Here is a tiny trained network, its code and every weight. The questions are about switching its units off for an input and a target symbol, where a switched-off unit gives its printed mean instead of its output.

import numpy as np


def w(rows, s, z=0):
    codes = np.array(rows[::2]) - 128.0
    scale = np.full(codes.shape[1], s)
    scale[-1] = z or s
    return codes * scale


def softmax(a):
    e = np.exp(a - a.max(-1, keepdims=True))
    return e / e.sum(-1, keepdims=True)


def log_softmax(a):
    a = a - a.max(-1, keepdims=True)
    return a - np.log(np.exp(a).sum(-1, keepdims=True))


def net(x, mask):
    ids = ['Θαβδζηλστφψ'.index(c) for c in x.split()]
    T = len(ids)
    res = E[ids] + P[:T]
    u = 0
    for l in range(2):
        r = res
        for j in range(3):
            rows = slice(3 * j, 3 * j + 3)
            q, k, v = (r @ M[l][rows].T for M in (Q, K, V))
            z = softmax(np.where(np.tri(T) > 0, q @ k.T / 3**0.5, -1e9)) @ v
            o = O[l][rows]
            res = res + np.where(mask[u + j], z, o[:, -1]) @ o[:, :-1]
        u += 3
    return log_softmax(res[-1] @ U[:, :-1].T + U[:, -1])


Q, K, V, O = {}, {}, {}, {}
E = w([
[124,47,60,134,208],'Θ',
[112,167,103,95,227],'α',
[52,200,238,170,116],'β',
[119,121,28,43,98],'δ',
[147,228,54,147,254],'ζ',
[142,63,164,123,44],'η',
[101,163,101,93,219],'λ',
[112,171,83,94,202],'σ',
[139,233,143,84,77],'τ',
[77,88,208,187,216],'φ',
[88,97,191,21,142],'ψ',
],0.0085)
P = w([
[2,151,101,77,145],'0',
[52,145,107,105,141],'1',
[73,139,109,119,133],'2',
[96,132,117,118,132],'3',
[117,125,119,123,132],'4',
[133,122,122,125,134],'5',
[143,119,128,124,132],'6',
[158,112,129,119,132],'7',
[165,113,134,122,129],'8',
[176,111,141,120,130],'9',
[180,109,143,114,129],'10',
[185,107,143,110,129],'11',
[192,104,147,107,130],'12',
[189,107,154,105,123],'13',
],0.0076)
Q[0] = w([
[168,180,143,211,196],'L0H1',
[173,178,135,211,185],'L0H1',
[169,177,135,205,190],'L0H1',
[107,73,124,132,93],'L0H2',
[216,161,107,111,198],'L0H2',
[67,52,149,135,34],'L0H2',
[93,56,165,138,66],'L0H3',
[157,194,84,107,169],'L0H3',
[93,1,179,124,17],'L0H3',
],0.0076)
K[0] = w([
[38,232,32,106,225],'L0H1',
[26,237,35,123,237],'L0H1',
[42,239,37,116,213],'L0H1',
[109,101,66,196,178],'L0H2',
[183,78,236,112,45],'L0H2',
[84,148,2,224,204],'L0H2',
[63,85,125,110,40],'L0H3',
[198,189,108,123,236],'L0H3',
[50,94,119,115,45],'L0H3',
],0.0059)
V[0] = w([
[92,69,177,33,115],'L0H1',
[69,203,104,116,240],'L0H1',
[80,212,93,116,234],'L0H1',
[235,64,107,158,75],'L0H2',
[211,147,157,143,18],'L0H2',
[164,75,104,154,143],'L0H2',
[55,210,79,62,243],'L0H3',
[91,247,74,56,254],'L0H3',
[166,37,168,198,38],'L0H3',
],0.0057)
O[0] = w([
[60,85,118,64,99,123],'L0H1',
[104,165,170,105,236,209],'L0H1',
[118,170,166,104,239,209],'L0H1',
[234,104,115,169,113,73],'L0H2',
[242,157,149,178,88,71],'L0H2',
[162,84,112,149,133,113],'L0H2',
[88,146,131,31,161,242],'L0H3',
[113,159,137,2,161,253],'L0H3',
[150,108,127,226,110,31],'L0H3',
],0.0054,0.0075)
Q[1] = w([
[192,129,123,211,107],'L1H1',
[101,88,123,142,97],'L1H1',
[193,154,134,161,138],'L1H1',
[101,162,218,94,184],'L1H2',
[162,148,123,245,140],'L1H2',
[94,159,184,62,169],'L1H2',
[130,138,100,7,182],'L1H3',
[92,97,170,9,167],'L1H3',
[148,121,114,244,78],'L1H3',
],0.011)
K[1] = w([
[63,167,86,173,138],'L1H1',
[90,128,135,171,105],'L1H1',
[95,227,58,142,207],'L1H1',
[153,64,208,223,53],'L1H2',
[2,168,152,143,169],'L1H2',
[181,61,160,186,43],'L1H2',
[185,72,132,163,43],'L1H3',
[207,86,169,210,94],'L1H3',
[81,163,103,77,189],'L1H3',
],0.009)
V[1] = w([
[113,102,123,115,117],'L1H1',
[133,104,138,144,104],'L1H1',
[117,53,126,128,66],'L1H1',
[171,176,52,159,120],'L1H2',
[118,73,254,140,137],'L1H2',
[132,125,173,99,53],'L1H2',
[109,177,218,148,119],'L1H3',
[119,105,75,79,90],'L1H3',
[118,203,151,106,76],'L1H3',
],0.0096)
O[1] = w([
[133,110,132,121,127,149],'L1H1',
[116,128,136,112,133,34],'L1H1',
[113,89,154,68,133,10],'L1H1',
[119,175,83,120,137,1],'L1H2',
[74,78,244,163,140,127],'L1H2',
[141,151,186,76,93,132],'L1H2',
[111,186,172,207,52,128],'L1H3',
[176,103,146,71,118,202],'L1H3',
[159,186,144,97,11,162],'L1H3',
],0.011,0.0088)
U = w([
[103,89,203,72,116,111],'Θ',
[226,117,90,52,132,115],'α',
[165,123,97,157,111,255],'β',
[254,214,147,146,64,182],'δ',
[78,94,155,211,167,169],'ζ',
[80,169,165,181,90,133],'η',
[55,138,104,133,124,25],'λ',
[154,30,88,166,224,178],'σ',
[68,133,106,131,122,20],'τ',
[69,176,62,159,129,92],'φ',
[89,117,103,140,111,67],'ψ',
],0.0061,0.0049)

Each question gives the input, a string of symbols that net reads in full, and the target symbol t.
The units are the heads (3 rows each of Q, K, V and O). Each row of codes is followed by its name. A weight is (code - 128) times the scale printed after its matrix; where a second scale follows, it is the last column's (O and U).
mask holds one flag per head, layer by layer. A switched-off head (its flag False) gives its mean, the last column of its rows in O, instead of its output. The means were averaged over made-up inputs and are rounded, as every weight is.
A unit's drop is (log p(t) with every unit on - log p(t) with that unit switched off) / (log p(t) with every unit on - log p(t) with every unit switched off).
The circuit of an input: a set's keep is (log p(t) with only the set's units on - log p(t) with every unit switched off) / (log p(t) with every unit on - log p(t) with every unit switched off). Starting from all 6 units, units are removed one at a time, each time the one whose removal leaves the highest keep (on an exact tie, the one counted first), for as long as the keep stays at least 0.8.
units of the circuit, in order: the units of the circuit, biggest drop first
unit that matters most: the unit with the biggest drop
heads that matter: for each layer, one digit per head in row order, 1 if its drop is at least 0.15 and else 0, layers parted by /
drop of u: that unit's drop, to one decimal
input δ ζ ζ β Θ δ τ ζ δ ζ α, target α: units of the circuit, in order -> L1H3, L0H1, L1H2
input Θ α λ, target σ: heads that matter -> 000 / 011
input ζ ζ φ φ δ α Θ λ τ φ τ σ, target δ: heads that matter -> 110 / 001
input ζ σ δ α Θ, target σ: heads that matter -> 000 / 011
input β η ζ ζ δ, target Θ: units of the circuit, in order -> L1H1, L0H1, L0H3, L1H2
input δ η η, target α: unit that matters most -> L0H1
input ψ Θ ζ σ ψ σ δ α λ, target α: heads that matter -> 100 / 011
input λ η ζ, target Θ: units of the circuit, in order -> L0H1, L1H2, L1H1
input Θ ζ Θ ζ, target σ: units of the circuit, in order -> L1H3, L1H2
input ζ ζ σ ζ, target φ: heads that matter -> 100 / 111
input δ ζ λ, target α: units of the circuit, in order -> L1H3, L1H2, L0H3
input φ σ ζ α, target ζ: units of the circuit, in order -> L1H2, L1H3, L0H1
input α η τ, target Θ: units of the circuit, in order -> L0H1, L1H1, L1H2
input δ β τ λ, target δ: unit that matters most -> L1H3
input Θ η η, target σ: units of the circuit, in order -> L0H3, L0H1, L1H3, L1H2
input δ ζ η ζ ζ Θ, target Θ: heads that matter -> 100 / 110
input ζ φ ζ δ δ ζ α, target α: units of the circuit, in order -> L1H3, L1H2, L0H1
input ζ τ δ, target α: units of the circuit, in order -> L1H3, L1H2, L0H3
input ζ ζ ζ ζ φ α ζ λ, target ζ: units of the circuit, in order -> L1H2, L1H3
input ζ ζ ζ φ, target ζ: units of the circuit, in order -> L1H2, L1H3
input ζ ζ ζ σ τ Θ λ Θ λ, target σ: unit that matters most -> L1H3
input ζ σ β ζ τ, target δ: units of the circuit, in order -> L1H3, L1H1
input τ ζ ζ Θ ζ ζ δ φ, target ζ: heads that matter -> 001 / 011
input ζ β ζ, target η: units of the circuit, in order -> L1H3, L1H2
input ζ α α η, target Θ: heads that matter -> 110 / 110
input τ η λ, target Θ: heads that matter -> 100 / 110
input τ η δ α, target Θ: unit that matters most -> L0H1
input δ Θ ζ α, target σ: units of the circuit, in order -> L1H3, L1H2
input α δ η ψ ζ, target Θ: drop of L0H1 -> 0.5
input α α λ η, target Θ: drop of L1H2 -> 0.3
